Here is a tiny trained network, its code and every weight. The questions are about switching its units off for an input and a class, where a switched-off unit gives its printed mean instead of its output.

import numpy as np


def w(rows, s, z=0):
    codes = np.array(rows[::2]) - 128.0
    scale = np.full(codes.shape[1], s)
    scale[-1] = z or s
    return codes * scale


def norm(h):
    return h / np.sqrt((h * h).mean(-1, keepdims=True) + 1e-5)


def f(y):
    return np.maximum(y, 0)


def log_softmax(a):
    a = a - a.max(-1, keepdims=True)
    return a - np.log(np.exp(a).sum(-1, keepdims=True))


def net(x, mask):
    res = np.array(x, float).reshape(1, 7) / 4 @ E
    u = 0
    for l in range(3):
        y = f(norm(res) @ A[l][:, :-1].T + A[l][:, -1])
        res = res + np.where(mask[u : u + 9], y, B[l][:, -1]) @ B[l][:, :-1]
        u += 9
    return log_softmax(norm(res)[-1] @ U[:, :-1].T + U[:, -1])


A, B = {}, {}
E = w([
[147,114,126,144,125,141,134,110,153],'x0',
[88,84,14,229,184,190,196,168,2],'x1',
[134,121,118,124,116,123,127,126,116],'x2',
[189,161,250,232,102,106,52,185,28],'x3',
[10,36,138,181,118,36,66,6,92],'x4',
[133,123,144,145,141,147,136,115,160],'x5',
[134,123,140,143,133,146,135,116,155],'x6',
],0.0048)
A[0] = w([
[96,155,122,90,169,182,18,93,101,82],'L0N0',
[136,150,123,140,163,130,109,97,133,48],'L0N1',
[164,103,252,201,133,105,71,195,114,33],'L0N2',
[170,124,133,253,146,91,148,154,78,125],'L0N3',
[87,144,92,181,195,129,177,197,137,75],'L0N4',
[226,126,184,105,182,162,127,197,117,78],'L0N5',
[76,96,194,156,185,58,81,80,120,2],'L0N6',
[125,111,119,86,158,89,159,51,93,150],'L0N7',
[90,89,103,155,121,60,96,82,88,45],'L0N8',
],0.0048,0.0032)
B[0] = w([
[134,98,150,156,181,84,113,122,154,139],'L0N0',
[135,206,165,154,112,133,89,59,128,128],'L0N1',
[134,160,2,106,66,128,66,44,118,235],'L0N2',
[80,175,79,120,163,194,127,91,103,253],'L0N3',
[128,132,50,191,194,86,149,88,121,204],'L0N4',
[140,69,66,153,119,77,87,184,164,217],'L0N5',
[128,65,97,184,150,91,101,135,162,198],'L0N6',
[75,124,77,168,113,162,135,149,204,198],'L0N7',
[140,43,185,153,56,187,181,153,166,204],'L0N8',
],0.0052,0.0036)
A[1] = w([
[90,95,87,188,90,118,106,8,99,172],'L1N0',
[213,119,183,167,169,124,108,149,100,90],'L1N1',
[231,158,139,61,161,187,153,226,145,79],'L1N2',
[202,191,209,62,56,18,71,120,226,101],'L1N3',
[254,196,71,137,149,109,151,226,117,132],'L1N4',
[70,124,115,19,145,157,227,95,160,54],'L1N5',
[97,150,232,59,135,82,90,165,161,2],'L1N6',
[181,205,203,219,79,135,47,142,69,68],'L1N7',
[161,98,186,167,136,110,71,169,98,85],'L1N8',
],0.006,0.0033)
B[1] = w([
[164,145,190,121,115,103,130,233,152,255],'L1N0',
[97,113,108,72,122,150,98,144,98,142],'L1N1',
[21,52,154,205,36,128,103,176,166,194],'L1N2',
[186,113,123,145,171,119,233,98,39,234],'L1N3',
[67,101,197,133,112,98,138,210,179,221],'L1N4',
[139,167,92,109,124,151,1,82,96,184],'L1N5',
[162,170,168,122,149,145,182,80,111,151],'L1N6',
[128,180,55,71,142,181,53,59,190,185],'L1N7',
[96,141,79,138,167,130,93,129,141,148],'L1N8',
],0.0073,0.0071)
A[2] = w([
[149,97,83,215,211,186,179,156,31,16],'L2N0',
[183,123,181,87,116,70,175,59,94,2],'L2N1',
[85,138,87,178,203,146,220,171,27,29],'L2N2',
[134,154,116,182,109,156,97,153,72,159],'L2N3',
[69,84,202,215,125,2,67,115,112,67],'L2N4',
[160,154,145,95,138,194,25,124,123,61],'L2N5',
[107,146,59,82,113,200,59,72,156,69],'L2N6',
[87,72,207,187,136,87,78,115,155,22],'L2N7',
[96,82,106,137,83,141,115,54,128,202],'L2N8',
],0.0072,0.0016)
B[2] = w([
[220,147,219,66,151,111,133,102,128,255],'L2N0',
[198,112,183,187,176,180,254,82,18,187],'L2N1',
[186,148,219,129,63,113,195,12,109,255],'L2N2',
[163,81,105,59,192,55,143,31,160,210],'L2N3',
[79,122,101,127,83,210,142,255,224,251],'L2N4',
[48,89,73,57,169,105,72,53,126,183],'L2N5',
[133,187,69,142,209,43,5,120,26,217],'L2N6',
[74,167,93,118,42,139,188,215,152,219],'L2N7',
[126,169,154,141,147,177,88,162,108,177],'L2N8',
],0.0057,0.0055)
U = w([
[66,101,148,146,71,140,136,226,174,255],'0',
[206,128,204,124,139,119,191,52,69,13],'1',
[103,155,42,97,170,105,11,95,104,54],'2',
],0.012,0.00083)

Each question gives the input, the list of numbers given to net, and the class t.
The units are the neurons (one row each of A and B). Each row of codes is followed by its name. A weight is (code - 128) times the scale printed after its matrix; where a second scale follows, it is the last column's (A, B and U).
mask holds one flag per neuron, layer by layer. A switched-off neuron (its flag False) gives its mean, the last column of its row in B, instead of its output. The means were averaged over made-up inputs and are rounded, as every weight is.
A unit's drop is (log p(t) with every unit on - log p(t) with that unit switched off) / (log p(t) with every unit on - log p(t) with every unit switched off).
unit that matters most: the unit with the biggest drop
k most important neurons: the k neurons with the biggest drops, biggest first
k most important neurons of layer l: the k neurons of layer l with the biggest drops, biggest first
drop of u: that unit's drop, to one decimal
input [5,-1,-1,-4,-3,7,5], class 2: unit that matters most	L1N5
input [-6,7,7,-7,1,-6,0], class 1: 2 most important neurons	(L2N2; L1N7)
input [5,6,-7,7,5,-8,-2], class 2: 2 most important neurons of layer 1	(L1N7; L1N3)
input [-2,3,-7,3,-2,5,3], class 1: 2 most important neurons	(L0N3; L1N2)
input [-2,-6,3,-7,8,-3,4], class 0: 3 most important neurons	(L1N7; L1N0; L0N3)
input [4,6,3,3,7,-8,-2], class 0: 3 most important neurons	(L1N3; L2N4; L1N0)
input [-6,3,4,3,-2,5,-1], class 1: 3 most important neurons	(L0N3; L1N2; L1N5)
input [-6,3,5,7,8,-3,2], class 0: 3 most important neurons	(L1N0; L2N4; L1N5)
input [-7,1,-2,6,-5,1,-5], class 2: 2 most important neurons	(L1N7; L0N2)
input [8,-3,5,-8,-7,-7,1], class 2: 3 most important neurons of layer 2	(L2N6; L2N4; L2N7)
input [6,-4,-6,-6,-5,2,-7], class 2: 2 most important neurons of layer 2	(L2N6; L2N4)
input [0,-1,-2,-8,8,-3,-6], class 0: 3 most important neurons of layer 0	(L0N3; L0N2; L0N8)
input [8,8,-5,-7,5,-5,2], class 1: 2 most important neurons	(L1N7; L2N2)
input [-1,-7,2,-1,8,2,-2], class 0: unit that matters most	L2N4
input [-5,7,8,0,6,-5,0], class 1: 2 most important neurons of layer 1	(L1N2; L1N4)
input [4,6,-4,8,0,-6,6], class 2: 2 most important neurons	(L1N7; L1N3)
input [-7,-1,8,5,-3,-4,-6], class 2: drop of L1N7	1.1
input [-7,-6,8,0,4,-7,-4], class 1: drop of L1N3	1.5
input [8,1,-6,6,7,1,-3], class 0: drop of L0N6	0.1
input [-3,-5,8,-3,1,-7,1], class 1: unit that matters most	L1N3
